Each row of numbers stands for one element and depends on some of the facts below. Use the named rows to name the rest.

Some facts about the elements:
Θ: points at; δ: belongs to class; ψ: is of sort
begrem Θ zubir; besa Θ trenun; birol Θ tokligo
bradan Θ kaguk; bramol Θ riskerak; brarabros Θ lugrefli
brebi Θ flotugru; drabrebrel Θ bune; dreskeki Θ luvin
dridrum Θ brebi; fastos Θ bramol; fedro Θ gana
fepim Θ skedrok; fevepluk Θ sitragir; fidu Θ grigrek
fite Θ kebo; flotugru Θ bradan; foplak Θ ziro
gana Θ rakel; gede Θ trikan; gige Θ lilas
gizo Θ fite; gralok Θ nuflo; gribri Θ mepegro
grigrek Θ fedro; grugedu Θ plenopu; kaguk Θ skodus
kebo Θ rori; kigra Θ gede; kuflel Θ loben
kure Θ fepim; lilas Θ gralok; loben Θ dreskeki
lugrefli Θ drabrebrel; luker Θ besa; luvin Θ rutradran
mepegro Θ vufis; nabokom Θ gige; netil Θ brarabros
nimas Θ fevepluk; nuflo Θ stupligru; plenopu Θ dridrum
plovur Θ klukiskes; pozudrom Θ stanel; rakel Θ sanok
riskerak Θ kigra; rori Θ pudon; roskis Θ nimas
rotol Θ truplam; rutradran Θ plovur; sanok Θ gribri
sesar Θ gizo; sitragir Θ fidu; skedrok Θ foplak
skodus Θ luker; stanel Θ nabokom; stofin Θ rotol
stupligru Θ fastos; tokligo Θ sesar; trenun Θ stofin
truplam Θ gradres; vufis Θ kure; ziro Θ netil
zubir Θ roskis; zufluk Θ plaklus; begrem δ 979
besa δ 287; birol δ 204; bradan δ 450
bramol δ 979; brarabros δ 287; brebi δ 315
bune δ 315; drabrebrel δ 450; dreskeki δ 979
dridrum δ 450; fastos δ 204; fedro δ 287
fepim δ 979; fevepluk δ 315; fidu δ 204
fite δ 204; flibri δ 979; fliflel δ 979
flotugru δ 315; foplak δ 979; gana δ 315
gede δ 287; gedror δ 979; gige δ 979
gizo δ 204; gradres δ 979; gralok δ 450
greze δ 315; gribri δ 204; grigrek δ 287
grugedu δ 315; kaguk δ 979; kebo δ 979
kigra δ 979; klukiskes δ 315; kuflel δ 315
kure δ 450; lilas δ 979; loben δ 204
logen δ 287; lugrefli δ 979; luker δ 450
luvin δ 287; mepegro δ 204; nabokom δ 287
netil δ 450; nimas δ 979; nuflo δ 287
plaklus δ 315; plenopu δ 450; plovur δ 979
pozudrom δ 450; pudon δ 204; rakel δ 315
riskerak δ 315; rori δ 315; roskezun δ 315
roskis δ 287; rotol δ 204; rutradran δ 315
sanok δ 287; sesar δ 450; sitragir δ 979
skedrok δ 450; skodus δ 450; skotos δ 450
stanel δ 450; stofin δ 450; stupligru δ 287
tokligo δ 315; totri δ 315; trenun δ 287
trikan δ 287; trupak δ 287; truplam δ 450
trusta δ 204; vufis δ 287; ziro δ 204
zubir δ 315; zufluk δ 450; zukla δ 450
begrem ψ 693; besa ψ 638; birol ψ 870
bradan ψ 638; bramol ψ 907; brarabros ψ 907
brebi ψ 638; bune ψ 638; drabrebrel ψ 638
dreskeki ψ 638; dridrum ψ 907; fastos ψ 638
fedro ψ 638; fepim ψ 638; fevepluk ψ 907
fidu ψ 638; fite ψ 638; flibri ψ 907
fliflel ψ 638; flotugru ψ 870; foplak ψ 638
gana ψ 907; gede ψ 693; gedror ψ 693
gige ψ 907; gizo ψ 638; gradres ψ 638
gralok ψ 638; greze ψ 693; gribri ψ 693
grigrek ψ 638; grugedu ψ 693; kaguk ψ 638
kebo ψ 870; kigra ψ 638; klukiskes ψ 870
kuflel ψ 907; kure ψ 638; lilas ψ 907
loben ψ 907; logen ψ 82; lugrefli ψ 638
luker ψ 907; luvin ψ 870; mepegro ψ 638
nabokom ψ 638; netil ψ 870; nimas ψ 907
nuflo ψ 82; plaklus ψ 638; plenopu ψ 82
plovur ψ 870; pozudrom ψ 638; pudon ψ 870
rakel ψ 693; riskerak ψ 638; rori ψ 907
roskezun ψ 907; roskis ψ 870; rotol ψ 870
rutradran ψ 82; sanok ψ 638; sesar ψ 638
sitragir ψ 638; skedrok ψ 870; skodus ψ 82
skotos ψ 870; stanel ψ 693; stofin ψ 693
stupligru ψ 870; tokligo ψ 638; totri ψ 638
trenun ψ 870; trikan ψ 693; trupak ψ 638
truplam ψ 638; trusta ψ 638; vufis ψ 638
ziro ψ 907; zubir ψ 693; zufluk ψ 693
zukla ψ 693

Named rows:
mepegro: [ -9 -16  -1  31  21  13 -21  -5  26  -1 -20  20  -3 -19  15  21   9 -34
   2  20  -5  54 -15  33]
fidu: [ -5  -4   3  30  14  14 -18  -8  26   1 -44  41   4 -24  28  28  14 -30
   2   2   1  58 -10  25]
pozudrom: [ -9  11  11   2   0 -29 -12  14  73  -8  -8  28 -78 -16  -7 -16   5  51
   3   4  -1 -32  46  11]
fepim: [-23  22 -28  15 -26  18 -17  -4 -50 -17  -5  44   2  -1   7   5 -45   8
 -14  28   9  -2 -33  16]
kigra: [-21  31 -56  -2   2  28  -1 -13 -37 -11   9  51   9  15   8  12 -36  14
  -5  23  26   7 -30 -10]
grigrek: [ 13 -40  -8 -31   6 -20 -36 -12 -37   0  15  67 -53 -15  18  -4  13 -38
  12  -4  26 -19  -8 -22]
besa: [  3 -33   6 -43  -1  -5 -16  -3 -24 -21  35  53 -56 -15  -1 -14  18 -40
  13   4  17  -4 -22 -22]
totri: [ -6 -12  31  11   9  22   3   9  36  -9   3  46  42  20  12   7 -11 -14
  -2  26  12 -22  13 -38]
brebi: [  1  -8  52   8  -1  12   9  -2  17 -17  -3  51  32   7 -11  11 -14  -3
   4  34   0  -8  16 -49]
bune: [ -8 -23  20  26   4  15  -4   4  34  -1  -4  28  45  19   0  -2 -22 -24
  -5  62   2 -17  -3 -20]
sitragir: [-15  38 -26  11 -28  25 -11 -11 -54 -12 -30  59   0  -4  17  16 -35   4
  -9   1  20   9 -28   7]
gedror: [ -7  19  -8  -3 -23  30  -6 -12 -70   4  -8 -21  24  31   6  -2 -24  43
 -15   0  16  23 -29  18]
zukla: [  2   9  19 -11   1 -28   5   6  25  20 -29 -44 -42  22 -22  11  20  39
   9  13   5  -6  44  32]
stofin: [  1  21  28 -23   0 -11  15   3  34   6 -57 -43 -47  29 -32  -8  30  22
  12  -4   2  16  36  31]
skodus: [  8  29  12  -9 -16 -11  25 -16  50  -5 -31 -45 -51 -17 -26   1   2  10
  40  -3 -26  15  75   8]
plenopu: [ 11  18  29  -8 -14 -21  20 -26  41  -2 -20 -29 -55 -29 -28  12  -7  23
  45   6 -34   7  80  -6]
nuflo: [ 19 -41 -22 -40   2   6 -18 -35 -14   7  55 -16 -36 -20  22 -45   1  -6
  35 -31   6  -5  23 -32]
plovur: [-21  37 -47   1 -55  -2  14 -15 -69  -4  10  -8  32   5  29   6   4   6
 -37  -8 -13  -1 -28   3]
skedrok: [-10  15 -12   2   4 -76  18   1  47  17 -48 -41 -35   0 -11   0  10  -3
  -2  14 -30 -12  33  24]
pudon: [-12 -13 -17  23  25 -27   9   9  19  -3   5 -55  45   2  31  29   5 -34
  -8 -38 -29  60 -21  38]
roskezun: [ 23   6  24  28   5  21  20  22  18  20   7 -26  72  -2 -28 -25  -4   3
  -8 -16 -14 -30   5 -21]

Which element is each row?
[ 18   4  21  26 -28  28  18  21  15  26  28 -11  73   0 -17  -9  23   0
 -21   1 -21 -50  10 -28] : kuflel
[  4  12  23  -5   7 -27  -2   7  53  17 -18 -29 -57  14 -16 -28  13  77
  -3 -13   9 -10  47  22] : stanel
[ -4 -23  15  14  23  17 -24  -8   8  28 -36 -44  31  10  13   7  23  -1
  -4  10   0  72 -13  46] : gribri
[ 15 -22 -16 -36   3 -46  -9 -19 -45  12 -13 -13 -22  -9  30 -12  23 -44
   2 -43   9  -7  -7 -25] : roskis
[  6 -38 -39 -50  22 -46  -4 -19 -25  10  37 -15 -33  -2  26 -31  23 -22
 -10 -25  11  -4 -10 -31] : stupligru
[  2  28  -2   2 -26  26 -11 -15 -75  13 -37 -13  23  23  18   7 -27  35
 -16 -30  32  22 -23  16] : begrem
[-17  -6 -23  14  39  22 -15  -5  43   5   2  22   3 -12  19  15   9  -8
  -5  16  -1  53  -3  22] : fastos
[-16 -13  40  -4  17  28  28  21  37 -41  59  31  34  28  -2  13 -11   5
   8  -6  12 -12  12 -45] : plaklus
[ 19  50 -27  18 -18  36   5   4 -65  11 -28  -8  29 -23  -7 -15 -32  13
 -14 -46  -4   0 -35  15] : nimas
[  9  42 -52   4  -2  38  14   5 -48   9  21 -13  32 -12 -29 -17 -31  37
 -18 -20   4   2 -32   8] : bramol
[ -8 -17  37  28  10   6   5  25  32 -21  20  16  53  30  16  28 -28 -18
   7   2   6 -33   4 -25] : tokligo
[ -6  21  -6  -7   5 -67  27   3  38   5 -34 -52 -30  -3  -5   3  17   3
  -1  -5 -18 -13  40  16] : skotos
[ 21 -43 -12 -35 -10  -2 -18 -31 -28   9  36 -28 -32 -22  15 -19   3 -19
  35 -22   5  -6  19 -26] : logen
[ 13 -46  -1 -35   8 -20 -37  -4  -8  -8  56  53 -68 -19  18 -39   8  10
  -2 -20  24 -28 -12 -23] : nabokom
[ -1 -12  15  26 -46  39  16 -21  22  12  16 -22  66   9  25  -8   8 -12
  10  18 -16 -24  44 -43] : rutradran
[ -9  12   6   8  13 -50   5  30  49 -30  -2  19 -50   2 -11  37  -9  11
  30   0  -2 -29  37  30] : sesar
[ 31 -37 -12 -22   4 -14 -22   5 -36  20  47 -30 -22 -32 -34 -39  12  -9
   3  -8 -16 -25 -29   0] : brarabros
[-31  33 -20  -5 -27  43   8   2 -32 -37 -17  41   2   8   2  -3 -25 -16
  -4  -3  16  25 -43  10] : gradres
[ 16 -10  -9  39  24  18 -10  13  22  27  -9 -57  32 -33 -25  -8  11  -7
  -8  -6 -36  44 -28  49] : ziro
[  2 -34 -30 -40 -22 -47  -5 -19 -50   8  39 -11 -17  -7  29 -14  55 -36
 -17  -9  -4 -30  -8 -19] : luvin
[-20  31  -9  -5 -30  32   2  -4 -49 -33   3  59  -4  -9  -3  14 -42   8
  -5  11   9  18 -40  -2] : kaguk
[-19  18 -36   8 -14 -16  15   1 -56 -26  11 -44  43  22  21  27 -48   1
 -20 -45  -9   9 -39  17] : kebo
[  1  11  33 -43  10 -18  32  25  41 -17  37 -42 -51  26 -33  16  24  68
  19 -25   9   9  48  16] : zufluk

